Below are the code and all the weights of a small trained network. Each question names an input and a class and asks about switching units off, where a switched-off unit gives its printed mean instead of its output.

import numpy as np


def w(rows, s, z=0):
    codes = np.array(rows[::2]) - 128.0
    scale = np.full(codes.shape[1], s)
    scale[-1] = z or s
    return codes * scale


def f(y):
    return y / 2 * (1 + np.tanh(0.7978845608 * (y + 0.044715 * y**3)))


def log_softmax(a):
    a = a - a.max(-1, keepdims=True)
    return a - np.log(np.exp(a).sum(-1, keepdims=True))


def net(x, mask):
    res = np.array(x, float).reshape(1, 7) / 4 @ E
    y = f(res @ A[0][:, :-1].T + A[0][:, -1])
    res = res + np.where(mask, y, B[0][:, -1]) @ B[0][:, :-1]
    return log_softmax(res[-1] @ U[:, :-1].T + U[:, -1])


A, B = {}, {}
E = w([
[108,137,130,129],'x0',
[116,132,130,129],'x1',
[127,129,127,127],'x2',
[115,135,129,127],'x3',
[57,34,59,204],'x4',
[160,196,3,133],'x5',
[106,97,79,3],'x6',
],0.011)
A[0] = w([
[151,146,167,215,1],'neuron 1',
[146,78,141,135,112],'neuron 2',
[140,77,174,121,107],'neuron 3',
[164,174,142,240,58],'neuron 4',
[76,36,71,187,123],'neuron 5',
[5,115,92,168,186],'neuron 6',
[108,70,88,162,117],'neuron 7',
[116,65,76,16,48],'neuron 8',
[189,176,154,91,151],'neuron 9',
[165,167,60,150,123],'neuron 10',
[125,96,85,59,60],'neuron 11',
[142,174,147,116,152],'neuron 12',
[73,46,77,172,166],'neuron 13',
[114,82,201,142,85],'neuron 14',
[86,94,108,36,58],'neuron 15',
[165,147,56,137,73],'neuron 16',
[129,152,140,188,59],'neuron 17',
[177,149,141,230,62],'neuron 18',
[154,170,40,166,91],'neuron 19',
[163,179,160,184,92],'neuron 20',
[90,175,150,224,115],'neuron 21',
[154,175,50,144,107],'neuron 22',
[118,50,82,180,53],'neuron 23',
[166,151,130,117,153],'neuron 24',
[143,246,224,72,106],'neuron 25',
[114,43,204,110,91],'neuron 26',
[116,197,153,82,161],'neuron 27',
],0.011,0.0026)
B[0] = w([
[120,96,30,166,183],'neuron 1',
[110,187,167,111,144],'neuron 2',
[75,163,169,154,165],'neuron 3',
[153,75,61,148,206],'neuron 4',
[154,104,178,40,228],'neuron 5',
[162,148,159,125,206],'neuron 6',
[174,126,199,35,181],'neuron 7',
[169,79,54,191,211],'neuron 8',
[136,109,177,52,199],'neuron 9',
[55,188,169,140,180],'neuron 10',
[146,105,64,209,174],'neuron 11',
[145,125,145,97,163],'neuron 12',
[159,87,185,56,220],'neuron 13',
[64,208,137,170,187],'neuron 14',
[161,89,2,221,189],'neuron 15',
[68,162,149,146,170],'neuron 16',
[157,138,88,148,159],'neuron 17',
[168,105,62,164,196],'neuron 18',
[62,171,188,182,191],'neuron 19',
[169,111,101,129,182],'neuron 20',
[148,90,65,129,193],'neuron 21',
[51,193,170,124,185],'neuron 22',
[131,133,187,43,191],'neuron 23',
[140,157,168,107,154],'neuron 24',
[147,129,172,83,248],'neuron 25',
[25,199,90,191,203],'neuron 26',
[163,89,156,100,183],'neuron 27',
],0.0085,0.012)
U = w([
[172,119,199,94,77],'0',
[154,102,82,209,254],'1',
[8,172,173,195,43],'2',
],0.012,0.0035)

Each question gives the input, the list of numbers given to net, and the class t.
The units are the neurons (one row each of A and B). Each row of codes is followed by its name. A weight is (code - 128) times the scale printed after its matrix; where a second scale follows, it is the last column's (A, B and U).
mask holds one flag per neuron, in row order. A switched-off neuron (its flag False) gives its mean, the last column of its row in B, instead of its output. The means were averaged over made-up inputs and are rounded, as every weight is.
A unit's drop is (log p(t) with every unit on - log p(t) with that unit switched off) / (log p(t) with every unit on - log p(t) with every unit switched off).
The circuit of an input: a set's keep is (log p(t) with only the set's units on - log p(t) with every unit switched off) / (log p(t) with every unit on - log p(t) with every unit switched off). Starting from the 12 units with the biggest drops (on a tie, the unit counted first), units are removed one at a time, each time the one whose removal leaves the highest keep (on an exact tie, the one counted first), for as long as the keep stays at least 0.8.
circuit, biggest first: the units of the circuit, biggest drop first
unit that matters most: the unit with the biggest drop
top k neurons: the k neurons with the biggest drops, biggest first
drop of u: that unit's drop, to one decimal
input [-5,-4,-7,4,-3,7,7], class 1: unit that matters most -> neuron 8
input [6,8,3,6,0,-2,-2], class 1: circuit, biggest first -> (neuron 22; neuron 5)
input [-3,1,4,4,7,-6,1], class 0: top 3 neurons -> (neuron 5; neuron 13; neuron 7)
input [0,2,-1,-4,-7,-8,2], class 2: top 2 neurons -> (neuron 26; neuron 14)
input [-6,7,6,-1,5,-7,8], class 1: top 2 neurons -> (neuron 15; neuron 8)
input [4,7,-5,-3,-7,4,8], class 1: top 3 neurons -> (neuron 15; neuron 8; neuron 11)
input [2,-5,-4,-3,8,-8,1], class 0: top 4 neurons -> (neuron 5; neuron 13; neuron 7; neuron 23)
input [4,0,6,7,-4,-1,6], class 1: top 2 neurons -> (neuron 15; neuron 8)
input [5,4,7,-3,0,-8,8], class 1: drop of neuron 8 -> 0.5
input [2,-8,8,6,5,0,5], class 0: drop of neuron 7 -> 0.9
input [-5,-4,-4,-1,0,-4,1], class 2: drop of neuron 13 -> 0.0
input [7,3,8,7,-5,7,-2], class 2: drop of neuron 19 -> 0.2
